Here is a tiny trained network, its code and every weight. The questions are about switching its units off for an input and a class, where a switched-off unit gives its printed mean instead of its output.

import numpy as np


def w(rows, s, z=0):
    codes = np.array(rows[::2]) - 128.0
    scale = np.full(codes.shape[1], s)
    scale[-1] = z or s
    return codes * scale


def f(y):
    return y / 2 * (1 + np.tanh(0.7978845608 * (y + 0.044715 * y**3)))


def log_softmax(a):
    a = a - a.max(-1, keepdims=True)
    return a - np.log(np.exp(a).sum(-1, keepdims=True))


def net(x, mask):
    res = np.array(x, float).reshape(1, 8) / 4 @ E
    y = f(res @ A[0][:, :-1].T + A[0][:, -1])
    res = res + np.where(mask, y, B[0][:, -1]) @ B[0][:, :-1]
    return log_softmax(res[-1] @ U[:, :-1].T + U[:, -1])


A, B = {}, {}
E = w([
[128,128,127,125],'x0',
[130,128,125,129],'x1',
[169,182,12,98],'x2',
[129,130,122,149],'x3',
[109,58,74,127],'x4',
[11,154,124,109],'x5',
[128,129,125,140],'x6',
[128,129,127,131],'x7',
],0.011)
A[0] = w([
[108,122,133,91,254],'n0',
[110,177,143,151,222],'n1',
[195,103,133,102,38],'n2',
[60,153,95,125,147],'n3',
[100,98,149,122,42],'n4',
[142,195,26,86,10],'n5',
[77,152,116,144,71],'n6',
[169,250,169,98,125],'n7',
[193,124,130,180,212],'n8',
[118,53,53,88,116],'n9',
[99,68,139,105,65],'n10',
[135,155,95,122,52],'n11',
],0.016,0.0052)
B[0] = w([
[127,163,88,143,179],'n0',
[136,109,81,123,185],'n1',
[116,168,120,20,171],'n2',
[134,106,109,68,201],'n3',
[167,147,177,123,144],'n4',
[145,191,232,173,255],'n5',
[207,153,122,2,159],'n6',
[188,4,96,166,224],'n7',
[83,170,107,56,220],'n8',
[169,51,113,174,220],'n9',
[140,114,154,145,156],'n10',
[117,141,177,149,154],'n11',
],0.0095,0.011)
U = w([
[94,117,120,138,254],'0',
[97,137,120,51,72],'1',
[93,112,121,150,212],'2',
[105,145,245,165,18],'3',
[124,41,99,168,20],'4',
],0.012,0.0086)

Each question gives the input, the list of numbers given to net, and the class t.
The units are the neurons (one row each of A and B). Each row of codes is followed by its name. A weight is (code - 128) times the scale printed after its matrix; where a second scale follows, it is the last column's (A, B and U).
mask holds one flag per neuron, in row order. A switched-off neuron (its flag False) gives its mean, the last column of its row in B, instead of its output. The means were averaged over made-up inputs and are rounded, as every weight is.
A unit's drop is (log p(t) with every unit on - log p(t) with that unit switched off) / (log p(t) with every unit on - log p(t) with every unit switched off).
The circuit of an input: a set's keep is (log p(t) with only the set's units on - log p(t) with every unit switched off) / (log p(t) with every unit on - log p(t) with every unit switched off). Starting from all 12 units, units are removed one at a time, each time the one whose removal leaves the highest keep (on an exact tie, the one counted first), for as long as the keep stays at least 0.8.
circuit, biggest first: the units of the circuit, biggest drop first
k most important neurons: the k neurons with the biggest drops, biggest first
drop of u: that unit's drop, to one decimal
input [-3,-8,-8,5,-5,-1,-3,-4], class 2: 3 most important neurons -> n5; n1; n11
input [8,-1,3,-5,6,1,3,2], class 4: circuit, biggest first -> n9
input [8,3,-1,-1,-7,-5,-1,-1], class 4: 2 most important neurons -> n7; n5
input [-6,-6,-4,8,3,7,0,-2], class 1: circuit, biggest first -> n6; n3
input [3,-7,-8,8,-5,-4,-5,8], class 0: 2 most important neurons -> n5; n8
input [1,7,-5,-1,2,7,3,2], class 1: circuit, biggest first -> n6; n3
input [-7,3,-6,8,-6,0,-6,6], class 0: 3 most important neurons -> n5; n9; n1
input [-2,5,-6,-6,-7,-3,-3,-3], class 4: circuit, biggest first -> n7; n5
input [7,-5,-6,8,7,-8,5,-2], class 1: 4 most important neurons -> n8; n2; n7; n5
input [-2,-2,-5,2,-7,7,1,-3], class 1: circuit, biggest first -> n6; n5
input [1,-4,-1,4,-2,-7,-4,3], class 1: circuit, biggest first -> n8; n2
input [5,5,5,3,1,8,7,5], class 1: 2 most important neurons -> n6; n3
input [-5,-5,-3,7,-4,8,-8,-2], class 1: 2 most important neurons -> n6; n3
input [8,-3,5,-4,3,-6,-4,5], class 1: 3 most important neurons -> n2; n8; n7
input [-6,3,-5,-3,0,8,-7,4], class 1: circuit, biggest first -> n6; n3
input [-5,-4,4,6,7,-7,4,-6], class 1: circuit, biggest first -> n8
input [-8,-4,6,-8,4,1,-8,-5], class 3: 2 most important neurons -> n5; n7
input [5,-7,-5,3,-6,-2,-4,7], class 0: 2 most important neurons -> n5; n9
input [7,-2,6,3,-8,-1,7,2], class 4: 2 most important neurons -> n7; n1
input [6,3,-2,4,-8,-6,4,1], class 4: 2 most important neurons -> n7; n5
input [8,-5,0,-2,-8,7,-4,-7], class 4: 2 most important neurons -> n7; n8
input [0,4,2,-8,-7,-8,-1,3], class 1: 3 most important neurons -> n2; n8; n9
input [0,-2,8,-1,1,3,-3,-1], class 3: drop of n5 -> 0.9
input [-7,-4,8,3,5,-2,-5,3], class 3: drop of n5 -> 0.8
input [-8,-4,8,-7,1,3,-1,3], class 3: drop of n5 -> 0.9
input [-8,1,5,7,1,2,-3,1], class 3: drop of n10 -> 0.0
